Below is a small trained network, with its code and all its weights. Each question gives an input and a target symbol and asks what happens when units are switched off, that is, made to give their printed mean instead of their output.

import numpy as np


def w(rows, s, z=0):
    codes = np.array(rows[::2]) - 128.0
    scale = np.full(codes.shape[1], s)
    scale[-1] = z or s
    return codes * scale


def norm(h):
    return h / np.sqrt((h * h).mean(-1, keepdims=True) + 1e-5)


def f(y):
    return np.maximum(y, 0)


def softmax(a):
    e = np.exp(a - a.max(-1, keepdims=True))
    return e / e.sum(-1, keepdims=True)


def log_softmax(a):
    a = a - a.max(-1, keepdims=True)
    return a - np.log(np.exp(a).sum(-1, keepdims=True))


def net(x, mask):
    ids = ['ΘΛΞΣΩβγζητφ'.index(c) for c in x.split()]
    T = len(ids)
    res = E[ids] + P[:T]
    u = 0
    for l in range(3):
        q, k, v = (norm(res) @ M[l].T for M in (Q, K, V))
        z = softmax(np.where(np.tri(T) > 0, q @ k.T / 3**0.5, -1e9)) @ v
        res = res + np.where(mask[u], z, O[l][:, -1]) @ O[l][:, :-1]
        u += 1
        y = f(norm(res) @ A[l][:, :-1].T + A[l][:, -1])
        res = res + np.where(mask[u : u + 4], y, B[l][:, -1]) @ B[l][:, :-1]
        u += 4
    return log_softmax(norm(res)[-1] @ U[:, :-1].T + U[:, -1])


Q, K, V, O, A, B = {}, {}, {}, {}, {}, {}
E = w([
[191,107,156,167],'Θ',
[101,117,86,169],'Λ',
[67,130,108,124],'Ξ',
[131,105,73,176],'Σ',
[183,114,193,121],'Ω',
[103,115,90,195],'β',
[132,135,164,184],'γ',
[91,5,146,130],'ζ',
[72,142,162,106],'η',
[73,119,79,167],'τ',
[135,139,184,159],'φ',
],0.033)
P = w([
[133,224,111,175],'0',
[118,193,111,176],'1',
[111,162,113,183],'2',
[106,138,118,187],'3',
[101,116,117,195],'4',
[95,98,123,194],'5',
[89,81,127,194],'6',
[89,65,135,195],'7',
[86,53,137,195],'8',
[73,37,141,192],'9',
[76,22,148,187],'10',
[71,11,144,194],'11',
],0.011)
Q[0] = w([
[63,7,233,198],'L0H1',
[69,74,127,100],'L0H1',
[151,143,144,71],'L0H1',
],0.02)
K[0] = w([
[96,3,143,138],'L0H1',
[126,89,156,176],'L0H1',
[142,163,99,140],'L0H1',
],0.032)
V[0] = w([
[53,137,172,138],'L0H1',
[171,91,112,155],'L0H1',
[140,88,43,3],'L0H1',
],0.029)
O[0] = w([
[169,32,112,125,242],'L0H1',
[136,156,109,92,179],'L0H1',
[4,158,220,67,4],'L0H1',
],0.022,0.013)
A[0] = w([
[72,126,78,69,4],'L0N1',
[43,148,104,215,100],'L0N2',
[147,105,158,62,206],'L0N3',
[118,128,179,255,200],'L0N4',
],0.038,0.0038)
B[0] = w([
[24,95,123,140,179],'L0N1',
[169,161,5,83,153],'L0N2',
[110,183,186,105,219],'L0N3',
[61,108,61,19,255],'L0N4',
],0.03,0.01)
Q[1] = w([
[79,29,103,4],'L1H1',
[184,98,82,16],'L1H1',
[112,146,97,179],'L1H1',
],0.036)
K[1] = w([
[84,2,180,106],'L1H1',
[144,87,164,172],'L1H1',
[171,155,85,124],'L1H1',
],0.043)
V[1] = w([
[138,110,96,117],'L1H1',
[221,118,157,76],'L1H1',
[98,154,252,202],'L1H1',
],0.017)
O[1] = w([
[119,158,157,75,187],'L1H1',
[86,177,100,39,190],'L1H1',
[194,85,10,246,3],'L1H1',
],0.012,0.0046)
A[1] = w([
[153,88,201,140,169],'L1N1',
[161,141,118,176,107],'L1N2',
[191,162,254,156,44],'L1N3',
[83,200,187,183,3],'L1N4',
],0.044,0.0029)
B[1] = w([
[159,49,89,67,253],'L1N1',
[71,120,207,164,185],'L1N2',
[191,182,5,16,179],'L1N3',
[151,83,254,44,225],'L1N4',
],0.031,0.006)
Q[2] = w([
[137,171,122,165],'L2H1',
[91,50,123,122],'L2H1',
[3,196,19,145],'L2H1',
],0.015)
K[2] = w([
[85,192,254,215],'L2H1',
[96,9,91,132],'L2H1',
[161,43,158,92],'L2H1',
],0.011)
V[2] = w([
[196,101,210,128],'L2H1',
[46,89,5,189],'L2H1',
[127,152,152,166],'L2H1',
],0.025)
O[2] = w([
[66,141,73,135,88],'L2H1',
[149,160,252,107,232],'L2H1',
[132,100,118,69,8],'L2H1',
],0.024,0.016)
A[2] = w([
[176,105,105,246,129],'L2N1',
[69,254,134,94,2],'L2N2',
[159,189,84,194,65],'L2N3',
[167,131,208,180,100],'L2N4',
],0.036,0.0064)
B[2] = w([
[92,151,250,193,232],'L2N1',
[72,254,139,213,160],'L2N2',
[119,108,37,150,185],'L2N3',
[207,119,97,108,254],'L2N4',
],0.035,0.0094)
U = w([
[124,105,87,222,168],'Θ',
[147,178,123,82,42],'Λ',
[34,95,139,74,91],'Ξ',
[110,210,139,137,240],'Σ',
[135,122,52,152,117],'Ω',
[214,154,124,172,63],'β',
[166,127,176,219,142],'γ',
[61,93,149,155,252],'ζ',
[120,1,126,155,124],'η',
[107,155,215,78,114],'τ',
[125,97,157,218,142],'φ',
],0.016,0.0039)

Each question gives the input, a string of symbols that net reads in full, and the target symbol t.
The units are the heads (3 rows each of Q, K, V and O) and the neurons (one row each of A and B). Each row of codes is followed by its name. A weight is (code - 128) times the scale printed after its matrix; where a second scale follows, it is the last column's (O, A, B and U).
mask holds one flag per unit, layer by layer, with each layer's heads first. A switched-off unit (its flag False) gives its mean, the last column of its rows in O or B, instead of its output. The means were averaged over made-up inputs and are rounded, as every weight is.
A unit's drop is (log p(t) with every unit on - log p(t) with that unit switched off) / (log p(t) with every unit on - log p(t) with every unit switched off).
The circuit of an input: a set's keep is (log p(t) with only the set's units on - log p(t) with every unit switched off) / (log p(t) with every unit on - log p(t) with every unit switched off). Starting from the 12 units with the biggest drops (on a tie, the unit counted first), units are removed one at a time, each time the one whose removal leaves the highest keep (on an exact tie, the one counted first), for as long as the keep stays at least 0.8.
circuit, biggest first: the units of the circuit, biggest drop first
most important unit: the unit with the biggest drop
k most important neurons: the k neurons with the biggest drops, biggest first
top k neurons in layer l: the k neurons of layer l with the biggest drops, biggest first
input η Θ η Σ Λ Ω Λ ζ φ Σ, target γ: most important unit : L0N4
input Σ Θ β, target Θ: 3 most important neurons : L2N3, L0N1, L1N1
input Σ Ξ Ξ, target Ξ: circuit, biggest first : L1H1, L2H1
input Ξ Ω τ, target Ω: circuit, biggest first : L1H1, L2H1, L0H1
input Λ Λ γ β τ η η Σ γ Ω Σ, target Ω: top 3 neurons in layer 2 : L2N1, L2N3, L2N4
input Θ η Σ, target η: circuit, biggest first : L0H1, L0N4
input Θ η η Ξ β β η Ξ γ η Ω, target η: circuit, biggest first : L1H1, L0H1, L2H1
input τ Λ γ, target Λ: 4 most important neurons : L0N4, L2N1, L1N4, L0N1
input ζ Σ η Λ γ η τ η Σ η γ β, target Ω: 3 most important neurons : L0N4, L0N2, L0N3
input τ Θ η, target Θ: 2 most important neurons : L2N3, L0N4
input Θ γ β Θ γ τ, target γ: 4 most important neurons : L2N1, L0N3, L1N4, L0N1
input Σ γ η, target γ: circuit, biggest first : L0H1, L2N1
input Θ Σ Ω β Σ ζ τ Λ γ, target Ξ: top 2 neurons in layer 0 : L0N4, L0N3
input β Ω Θ Θ Ξ φ Ξ Σ, target Ξ: most important unit : L1H1
input Ω β Σ Ω γ, target Ω: circuit, biggest first : L1H1, L0H1, L2H1
input η Σ Σ τ η Σ η, target Σ: circuit, biggest first : L0H1, L2N2
input η ζ β Σ Ξ, target ζ: top 3 neurons in layer 0 : L0N1, L0N4, L0N3
input τ β η Λ Σ Σ, target Σ: 2 most important neurons : L1N1, L2N2
input φ β γ Θ Ξ, target Θ: 2 most important neurons : L2N3, L0N1
input ζ Θ η Θ Σ, target γ: 2 most important neurons : L0N4, L0N3
input η η φ Σ Θ η, target Θ: most important unit : L0H1
input Ξ γ β η, target β: 3 most important neurons : L1N4, L0N3, L1N1
input Ξ Λ τ Θ η Ξ η Θ, target η: circuit, biggest first : L1H1, L0H1, L2H1
input Θ β φ η η Σ, target η: 2 most important neurons : L0N4, L2N4
input Λ Θ Θ Θ Ξ β τ γ Λ, target γ: 2 most important neurons : L1N4, L0N3
input Σ Λ Ξ φ τ β β φ γ τ, target γ: 2 most important neurons : L2N1, L1N4
input Ω Σ η γ, target η: circuit, biggest first : L0H1, L0N4
